<25>: [-4.84  0.91 -3.67  4.25  1.29]
<113>: [-3.66 -2.12  7.26  7.51 -8.31]
<29>: [-7.88 -5.69 -0.95  7.23  1.82]
<200>: [-0.94 -3.29 -1.34  4.04 -4.22]
where: [-3.67] | <25>, 2
where: [-0.94] | <200>, 0
then: [-2.12  7.26  7.51] | [-8.31]
where: [-0.95] | <29>, 2

<17>: [-8.67  0.13 -5.49  2.50 -4.05  1.17  0.87 -1.10  1.00 -3.29]
<138>: [-1.16  2.61 -0.30  6.41  0.36  0.00 -0.34  0.46  4.97  0.75]
<200>: [ 3.83  0.13 -3.66 -7.87  5.11 -3.09  2.30 -1.42  4.95  3.47]
<213>: [ 3.83 -4.31  3.55 -1.16 -4.05  2.61  0.87 -4.38  4.95  0.64]
<25>: [ 2.07  6.69 -1.90 -1.16 -4.05 -1.13  4.78 -1.10  8.05  3.26]
<29>: [ 3.83  0.13 -4.58 -6.13 -4.91  2.61  3.63 -1.10  4.95  9.90]
<182>: [-0.30  6.41  0.36 -1.16  0.00  2.61  0.87 -1.10 -4.85 -2.07]
<113>: [ 3.83  3.10  0.31 -1.16 -4.05  2.61  4.94  1.83  4.13  0.75]
<132>: [ 9.72 -0.33 -0.92  7.01  0.88  2.61 -1.76 -1.10 -4.09  0.75]
<4>: [-1.16  2.61 -1.80 -1.16  1.37  0.68  6.06  7.51  5.65  0.75]
<53>: [-7.41  0.13 -1.90 -1.16 -1.68  2.61 -4.73 -1.10 -1.14 -0.62]
then: [ 0.36  0.00 -0.34] | [0.46]
where: [6.06] | <4>, 6
then: [-0.30  6.41  0.36 -1.16  0.00  2.61] | [0.87]
which: [-1.16  2.61 -0.30  6.41  0.36  0.00 -0.34  0.46  4.97  0.75] | <138>
where: [-1.13] | <25>, 5
where: [-1.42] | <200>, 7
where: [-0.34] | <138>, 6

<29>: [ 7.62 -8.50 -2.59  6.80 -1.74 -4.37  5.55 -4.30  4.11  2.93  7.18]
<182>: [ 7.99  1.20 -1.94 -6.46 -3.92  8.13  3.11  7.66  3.76  1.51  7.85]
<53>: [-1.74 -4.37  5.57 -4.30 -2.65  0.95  1.89 -6.29 -1.18 -2.44 -8.08]
<17>: [ 7.62 -8.50 -2.59  6.80 -1.74 -4.37  5.55 -4.30  5.47  2.93  7.18]
<4>: [ 8.34  4.13  3.52 -7.10  9.27 -2.59  6.63 -2.91  4.22  7.43 -8.67]
<213>: [-7.90  6.49 -6.37  5.17  0.09 -6.01 -5.62 -7.91  6.55 -8.38  6.30]
<25>: [ 7.62 -8.50 -2.59  6.80 -1.74  0.98 -6.89  7.62  5.87 -6.59  2.58]
<184>: [ 6.21  2.64  6.22  7.99  1.20 -1.94 -6.45 -3.92  8.13  0.24 -9.23]
<113>: [-6.84  8.05 -8.64 -8.33 -2.65  0.95  1.89 -6.29 -1.18 -2.44 -8.08]
which: [ 7.62 -8.50 -2.59  6.80 -1.74 -4.37  5.55 -4.30  4.11  2.93  7.18] | <29>
where: [-8.67] | <4>, 10
then: [ 7.99  1.20 -1.94 -6.45 -3.92  8.13] | [0.24]

<182>: [-0.22  1.55  0.87 -0.06  2.76  0.58  0.18 -1.49  1.55  3.91  2.52  3.20]
<132>: [ 3.18 -0.22  1.55  0.87 -0.06  2.76  0.58  0.18 -1.49  1.58  1.51  0.63]
<113>: [-7.52 -7.55  0.10 -1.00  6.58  2.23 -1.03  0.06  8.72  6.59 -2.09  7.65]
<184>: [-6.43  6.88 -2.06  0.98  2.51 -7.37  2.07  3.24  7.50 -3.84 -1.80 -0.55]
<53>: [ 3.18 -0.22  1.55  0.87 -0.06  2.76  0.58  0.18 -0.21  1.58  1.63  0.63]
where: [3.24] | <184>, 7
then: [ 0.98  2.51 -7.37  2.07] | [3.24]
then: [-7.55  0.10 -1.00  6.58  2.23] | [-1.03]
where: [2.51] | <184>, 4
where: [-1.03] | <113>, 6
then: [-0.22  1.55  0.87 -0.06  2.76  0.58  0.18 -0.21  1.58] | [1.63]

<53>: [ 0.13  0.36 -4.18 -1.66 -3.71  4.77  4.69 -0.47 -1.66 -2.00 -0.50  4.25
  1.23 -0.52 -0.41  4.83]
<17>: [-0.08  1.53 -3.71 -4.18 -0.47  4.69 -1.25 -0.50 -1.66 -2.00  4.77  0.14
  1.98  0.36 -1.18 -0.15]
<29>: [-3.14 -7.75  0.85 -6.20  0.34 -6.07  5.09  4.01  1.47 -0.25 -5.63  1.01
 -4.27 -3.67  2.33  4.25]
<138>: [ 0.13  0.36 -3.89 -6.50 -1.22  2.98  4.88  1.93 -1.57  0.99  3.98 -0.13
  1.23 -0.52 -0.41  4.83]
<213>: [-2.43  1.50 -0.23 -6.69 -2.92  2.34 -0.32  1.09 -0.03 -1.70  3.79  1.10
 -0.64 -0.74 -0.63  1.64]
<200>: [-1.85 -0.92 -1.60 -3.63 -0.52  4.87 -0.55  0.90 -1.08 -2.43 -0.66 -0.55
  2.43 -1.25 -1.86 -1.41]
<184>: [-1.85 -0.92 -1.65 -3.63 -0.52  4.87 -0.55  0.90 -1.08 -2.43  3.05  0.32
  2.96 -0.53 -3.12  1.41]
where: [4.01] | <29>, 7
which: [-2.43  1.50 -0.23 -6.69 -2.92  2.34 -0.32  1.09 -0.03 -1.70  3.79  1.10
 -0.64 -0.74 -0.63  1.64] | <213>
then: [-3.71 -4.18 -0.47  4.69 -1.25 -0.50 -1.66 -2.00  4.77] | [0.14]
which: [-0.08  1.53 -3.71 -4.18 -0.47  4.69 -1.25 -0.50 -1.66 -2.00  4.77  0.14
  1.98  0.36 -1.18 -0.15] | <17>
then: [ 2.34 -0.32  1.09 -0.03 -1.70  3.79  1.10 -0.64] | [-0.74]

